Here is a tiny trained network, its code and every weight. The questions are about switching its units off for an input and a class, where a switched-off unit gives its printed mean instead of its output.

import numpy as np


def w(rows, s, z=0):
    codes = np.array(rows[::2]) - 128.0
    scale = np.full(codes.shape[1], s)
    scale[-1] = z or s
    return codes * scale


def f(y):
    return np.maximum(y, 0)


def log_softmax(a):
    a = a - a.max(-1, keepdims=True)
    return a - np.log(np.exp(a).sum(-1, keepdims=True))


def net(x, mask):
    res = np.array(x, float).reshape(1, 7) / 4 @ E
    y = f(res @ A[0][:, :-1].T + A[0][:, -1])
    res = res + np.where(mask, y, B[0][:, -1]) @ B[0][:, :-1]
    return log_softmax(res[-1] @ U[:, :-1].T + U[:, -1])


A, B = {}, {}
E = w([
[123,131,128,130,122],'x0',
[72,57,215,253,186],'x1',
[184,35,215,52,28],'x2',
[134,125,120,130,133],'x3',
[234,217,181,170,159],'x4',
[129,125,125,129,130],'x5',
[128,123,127,127,124],'x6',
],0.0064)
A[0] = w([
[33,101,16,45,197,252],'n1',
[134,212,84,209,211,206],'n2',
[25,36,180,223,92,225],'n3',
[167,169,170,229,147,224],'n4',
[177,203,14,13,66,205],'n5',
[135,17,204,42,8,252],'n6',
[231,255,79,66,179,227],'n7',
],0.0063,0.0042)
B[0] = w([
[35,141,69,188,1,231],'n1',
[102,198,102,193,227,221],'n2',
[73,46,205,150,235,230],'n3',
[165,163,152,189,225,205],'n4',
[136,163,54,56,58,251],'n5',
[177,31,193,42,81,255],'n6',
[161,225,60,52,147,242],'n7',
],0.007,0.0082)
U = w([
[39,191,27,151,3,253],'0',
[136,14,48,42,23,45],'1',
[172,236,13,78,191,19],'2',
[226,184,151,15,93,223],'3',
[51,47,95,241,178,236],'4',
[79,11,219,74,179,3],'5',
[169,204,165,234,218,76],'6',
[230,42,190,192,196,248],'7',
],0.0057,0.0039)

Each question gives the input, the list of numbers given to net, and the class t.
The units are the neurons (one row each of A and B). Each row of codes is followed by its name. A weight is (code - 128) times the scale printed after its matrix; where a second scale follows, it is the last column's (A, B and U).
mask holds one flag per neuron, in row order. A switched-off neuron (its flag False) gives its mean, the last column of its row in B, instead of its output. The means were averaged over made-up inputs and are rounded, as every weight is.
A unit's drop is (log p(t) with every unit on - log p(t) with that unit switched off) / (log p(t) with every unit on - log p(t) with every unit switched off).
The circuit of an input: a set's keep is (log p(t) with only the set's units on - log p(t) with every unit switched off) / (log p(t) with every unit on - log p(t) with every unit switched off). Starting from all 7 units, units are removed one at a time, each time the one whose removal leaves the highest keep (on an exact tie, the one counted first), for as long as the keep stays at least 0.8.
circuit, biggest first: the units of the circuit, biggest drop first
k most important neurons: the k neurons with the biggest drops, biggest first
drop of u: that unit's drop, to one decimal
input [-6,3,0,-4,5,0,8], class 6: 2 most important neurons => n6; n4
input [1,4,4,6,-8,7,-4], class 5: circuit, biggest first => n3; n6
input [-6,2,4,-5,-8,-4,-4], class 5: 2 most important neurons => n3; n5
input [-6,1,6,7,0,-8,-1], class 5: circuit, biggest first => n5; n7; n6
input [-7,1,-1,-3,5,6,5], class 6: circuit, biggest first => n5; n6; n4
input [7,5,4,8,-3,-3,5], class 5: circuit, biggest first => n3; n6
input [-8,1,6,3,-4,0,-7], class 5: circuit, biggest first => n5; n3; n6
input [-7,2,2,-8,0,-4,8], class 5: drop of n5 => 0.1
input [1,3,5,7,0,-7,3], class 5: drop of n2 => 0.1
input [0,3,2,-2,-1,-8,-1], class 5: drop of n3 => 0.2
